Below are the code and all the weights of a small trained network. Each question names an input and a class and asks about switching units off, where a switched-off unit gives its printed mean instead of its output.

import numpy as np


def w(rows, s, z=0):
    codes = np.array(rows[::2]) - 128.0
    scale = np.full(codes.shape[1], s)
    scale[-1] = z or s
    return codes * scale


def norm(h):
    return h / np.sqrt((h * h).mean(-1, keepdims=True) + 1e-5)


def f(y):
    return y / 2 * (1 + np.tanh(0.7978845608 * (y + 0.044715 * y**3)))


def log_softmax(a):
    a = a - a.max(-1, keepdims=True)
    return a - np.log(np.exp(a).sum(-1, keepdims=True))


def net(x, mask):
    res = np.array(x, float).reshape(1, 6) / 4 @ E
    u = 0
    for l in range(4):
        y = f(norm(res) @ A[l][:, :-1].T + A[l][:, -1])
        res = res + np.where(mask[u : u + 7], y, B[l][:, -1]) @ B[l][:, :-1]
        u += 7
    return log_softmax(norm(res)[-1] @ U[:, :-1].T + U[:, -1])


A, B = {}, {}
E = w([
[111,94,142,69,157],'x0',
[162,155,254,123,109],'x1',
[236,147,98,78,110],'x2',
[158,86,139,150,163],'x3',
[128,217,126,117,243],'x4',
[128,126,128,127,128],'x5',
],0.0099)
A[0] = w([
[63,212,114,55,55,60],'0.n1',
[198,43,147,198,198,119],'0.n2',
[162,161,100,203,98,2],'0.n3',
[71,115,145,153,158,65],'0.n4',
[179,48,140,175,193,120],'0.n5',
[86,74,147,6,152,75],'0.n6',
[122,73,141,41,170,79],'0.n7',
],0.012,0.0069)
B[0] = w([
[51,170,145,47,84,197],'0.n1',
[67,192,128,59,68,255],'0.n2',
[115,183,157,211,143,116],'0.n3',
[73,105,156,132,143,167],'0.n4',
[75,187,111,103,83,229],'0.n5',
[151,189,104,247,63,216],'0.n6',
[148,183,109,185,97,188],'0.n7',
],0.013,0.0027)
A[1] = w([
[177,155,133,129,101,121],'1.n1',
[34,35,197,192,172,3],'1.n2',
[117,119,205,160,133,118],'1.n3',
[117,254,124,161,155,164],'1.n4',
[112,55,49,127,178,25],'1.n5',
[148,183,91,143,92,78],'1.n6',
[112,18,110,150,42,77],'1.n7',
],0.0082,0.0076)
B[1] = w([
[192,137,74,181,91,142],'1.n1',
[13,76,170,180,245,140],'1.n2',
[121,104,77,176,113,142],'1.n3',
[129,95,93,172,62,253],'1.n4',
[68,103,21,168,175,121],'1.n5',
[135,91,151,178,89,139],'1.n6',
[97,50,162,108,3,168],'1.n7',
],0.0066,0.0064)
A[2] = w([
[114,121,122,205,87,254],'2.n1',
[120,198,126,129,173,75],'2.n2',
[143,158,139,121,218,83],'2.n3',
[120,182,112,138,172,122],'2.n4',
[149,135,252,119,128,125],'2.n5',
[94,95,56,107,149,112],'2.n6',
[120,193,113,149,182,30],'2.n7',
],0.016,0.0054)
B[2] = w([
[141,166,170,149,152,255],'2.n1',
[109,119,150,118,71,163],'2.n2',
[137,75,143,148,81,145],'2.n3',
[146,89,163,140,87,168],'2.n4',
[95,121,1,168,109,180],'2.n5',
[122,147,76,176,98,170],'2.n6',
[130,113,171,133,99,155],'2.n7',
],0.019,0.0099)
A[3] = w([
[133,159,126,73,86,121],'3.n1',
[205,146,93,92,93,197],'3.n2',
[143,37,163,140,61,2],'3.n3',
[246,133,96,54,171,129],'3.n4',
[98,154,131,124,60,96],'3.n5',
[181,153,155,226,164,185],'3.n6',
[57,164,177,158,138,211],'3.n7',
],0.014,0.005)
B[3] = w([
[114,139,126,86,173,169],'3.n1',
[81,101,187,159,238,205],'3.n2',
[75,52,237,126,72,165],'3.n3',
[34,89,174,147,252,140],'3.n4',
[131,152,134,52,116,236],'3.n5',
[231,92,80,43,93,215],'3.n6',
[208,107,138,76,226,255],'3.n7',
],0.011,0.0089)
U = w([
[126,64,216,137,12,109],'0',
[141,116,112,110,130,251],'1',
[214,163,137,151,125,149],'2',
[109,137,26,228,93,93],'3',
[49,212,154,46,124,60],'4',
[109,73,168,177,248,79],'5',
],0.015,0.013)

Each question gives the input, the list of numbers given to net, and the class t.
The units are the neurons (one row each of A and B). Each row of codes is followed by its name. A weight is (code - 128) times the scale printed after its matrix; where a second scale follows, it is the last column's (A, B and U).
mask holds one flag per neuron, layer by layer. A switched-off neuron (its flag False) gives its mean, the last column of its row in B, instead of its output. The means were averaged over made-up inputs and are rounded, as every weight is.
A unit's drop is (log p(t) with every unit on - log p(t) with that unit switched off) / (log p(t) with every unit on - log p(t) with every unit switched off).
The circuit of an input: a set's keep is (log p(t) with only the set's units on - log p(t) with every unit switched off) / (log p(t) with every unit on - log p(t) with every unit switched off). Starting from the 12 units with the biggest drops (on a tie, the unit counted first), units are removed one at a time, each time the one whose removal leaves the highest keep (on an exact tie, the one counted first), for as long as the keep stays at least 0.8.
units of the circuit, in order: the units of the circuit, biggest drop first
top k neurons: the k neurons with the biggest drops, biggest first
k most important neurons of layer l: the k neurons of layer l with the biggest drops, biggest first
input [2,8,4,8,-3,-6], class 3: units of the circuit, in order => [2.n5]
input [2,6,-8,-6,3,-1], class 5: units of the circuit, in order => [0.n2, 3.n7]
input [4,-5,-8,-2,1,5], class 5: top 3 neurons => [0.n4, 1.n2, 2.n5]
input [6,5,7,6,2,6], class 5: top 3 neurons => [3.n2, 3.n4, 2.n6]
input [8,-3,-8,8,3,-3], class 2: top 2 neurons => [0.n6, 0.n7]
input [-1,-8,7,8,6,-6], class 3: units of the circuit, in order => [2.n6, 3.n7]
input [6,-1,7,-7,-1,5], class 4: units of the circuit, in order => [3.n7, 3.n2]
input [-2,2,8,5,8,6], class 0: top 3 neurons => [2.n3, 2.n2, 2.n4]
input [5,7,8,7,-3,-2], class 5: 2 most important neurons of layer 1 => [1.n1, 1.n7]
input [-7,-1,-4,-6,1,6], class 2: top 3 neurons => [0.n2, 2.n1, 3.n7]
input [6,-6,4,-8,-6,-1], class 4: top 2 neurons => [0.n1, 2.n5]
input [-5,-8,8,7,6,-2], class 3: top 3 neurons => [2.n6, 3.n7, 2.n1]
input [-3,8,8,4,-3,0], class 3: top 3 neurons => [2.n5, 3.n7, 2.n1]
input [5,0,3,5,-3,-4], class 2: top 3 neurons => [0.n6, 0.n7, 2.n1]
input [-4,-7,-8,-1,-6,3], class 5: 2 most important neurons of layer 2 => [2.n5, 2.n1]
input [8,5,6,1,-6,-1], class 2: most important neuron of layer 1 => [1.n4]
input [7,1,-3,7,6,1], class 2: top 4 neurons => [0.n6, 1.n4, 0.n7, 3.n7]
input [-2,1,-3,-3,0,2], class 4: 2 most important neurons of layer 3 => [3.n6, 3.n2]
input [-6,8,-2,-6,-1,-1], class 3: top 2 neurons => [2.n5, 0.n6]
input [-6,-1,4,8,2,4], class 4: units of the circuit, in order => [0.n2]
input [1,6,7,6,-6,-1], class 5: 3 most important neurons of layer 3 => [3.n2, 3.n6, 3.n4]
input [-8,-6,-8,3,3,-1], class 2: units of the circuit, in order => [3.n6, 2.n1]
input [4,8,5,-6,6,4], class 3: top 2 neurons => [2.n5, 0.n2]
input [-3,-7,6,-1,7,2], class 0: top 2 neurons => [2.n3, 2.n4]
input [2,4,6,-5,7,6], class 0: 2 most important neurons of layer 2 => [2.n3, 2.n2]
